Below is a small trained network, with its code and all its weights. Each question gives an input and a class and asks what happens when units are switched off, that is, made to give their printed mean instead of their output.

import numpy as np


def w(rows, s, z=0):
    codes = np.array(rows[::2]) - 128.0
    scale = np.full(codes.shape[1], s)
    scale[-1] = z or s
    return codes * scale


def f(y):
    return np.maximum(y, 0)


def log_softmax(a):
    a = a - a.max(-1, keepdims=True)
    return a - np.log(np.exp(a).sum(-1, keepdims=True))


def net(x, mask):
    res = np.array(x, float).reshape(1, 7) / 4 @ E
    y = f(res @ A[0][:, :-1].T + A[0][:, -1])
    res = res + np.where(mask, y, B[0][:, -1]) @ B[0][:, :-1]
    return log_softmax(res[-1] @ U[:, :-1].T + U[:, -1])


A, B = {}, {}
E = w([
[130,151,9],'x0',
[63,199,140],'x1',
[128,151,58],'x2',
[151,1,165],'x3',
[86,94,126],'x4',
[196,139,157],'x5',
[13,76,115],'x6',
],0.0074)
A[0] = w([
[152,162,146,172],'n0',
[110,97,88,199],'n1',
[119,77,113,82],'n2',
[103,24,68,90],'n3',
[111,124,156,51],'n4',
[74,60,94,255],'n5',
[116,185,70,133],'n6',
[159,89,114,66],'n7',
[99,206,4,80],'n8',
[25,185,186,77],'n9',
[123,146,105,90],'n10',
[193,152,161,73],'n11',
],0.021,0.0061)
B[0] = w([
[75,159,104,169],'n0',
[96,186,83,172],'n1',
[64,134,95,155],'n2',
[28,195,81,191],'n3',
[158,111,100,141],'n4',
[3,242,80,212],'n5',
[163,70,130,202],'n6',
[127,115,80,151],'n7',
[223,33,114,248],'n8',
[222,52,119,203],'n9',
[168,149,113,148],'n10',
[50,174,72,175],'n11',
],0.024,0.016)
U = w([
[83,63,215,80],'0',
[125,2,127,4],'1',
[57,72,153,243],'2',
],0.0071,0.0039)

Each question gives the input, the list of numbers given to net, and the class t.
The units are the neurons (one row each of A and B). Each row of codes is followed by its name. A weight is (code - 128) times the scale printed after its matrix; where a second scale follows, it is the last column's (A, B and U).
mask holds one flag per neuron, in row order. A switched-off neuron (its flag False) gives its mean, the last column of its row in B, instead of its output. The means were averaged over made-up inputs and are rounded, as every weight is.
A unit's drop is (log p(t) with every unit on - log p(t) with that unit switched off) / (log p(t) with every unit on - log p(t) with every unit switched off).
The circuit of an input: a set's keep is (log p(t) with only the set's units on - log p(t) with every unit switched off) / (log p(t) with every unit on - log p(t) with every unit switched off). Starting from all 12 units, units are removed one at a time, each time the one whose removal leaves the highest keep (on an exact tie, the one counted first), for as long as the keep stays at least 0.8.
circuit, biggest first: the units of the circuit, biggest drop first
top k neurons: the k neurons with the biggest drops, biggest first
drop of u: that unit's drop, to one decimal
input [-2,8,-8,-1,-5,-5,6], class 1: circuit, biggest first	[n9]
input [-2,7,-4,3,-4,-4,3], class 1: top 3 neurons	[n9, n3, n11]
input [-2,4,-7,-7,-6,-6,-7], class 1: top 2 neurons	[n9, n5]
input [-4,-7,-3,-1,4,-3,-7], class 2: top 4 neurons	[n8, n9, n11, n6]
input [0,-5,-4,2,-6,5,2], class 2: top 2 neurons	[n8, n9]
input [6,-7,-7,-2,1,6,-3], class 2: top 4 neurons	[n8, n9, n11, n6]
input [3,-7,-8,0,1,8,-3], class 2: top 3 neurons	[n8, n11, n9]
input [2,-1,-7,2,-5,8,4], class 0: top 4 neurons	[n5, n8, n3, n1]
input [8,1,-6,7,2,6,-5], class 2: top 2 neurons	[n8, n9]
input [5,-3,5,5,-7,7,-3], class 2: top 4 neurons	[n8, n9, n11, n6]
input [6,4,-7,0,0,-8,0], class 1: top 2 neurons	[n8, n9]
input [-3,8,-3,-2,0,4,5], class 1: drop of n9	1.0
input [6,-8,1,1,0,7,-4], class 2: drop of n11	0.1
input [4,-4,-3,3,0,-6,-7], class 2: drop of n8	0.4
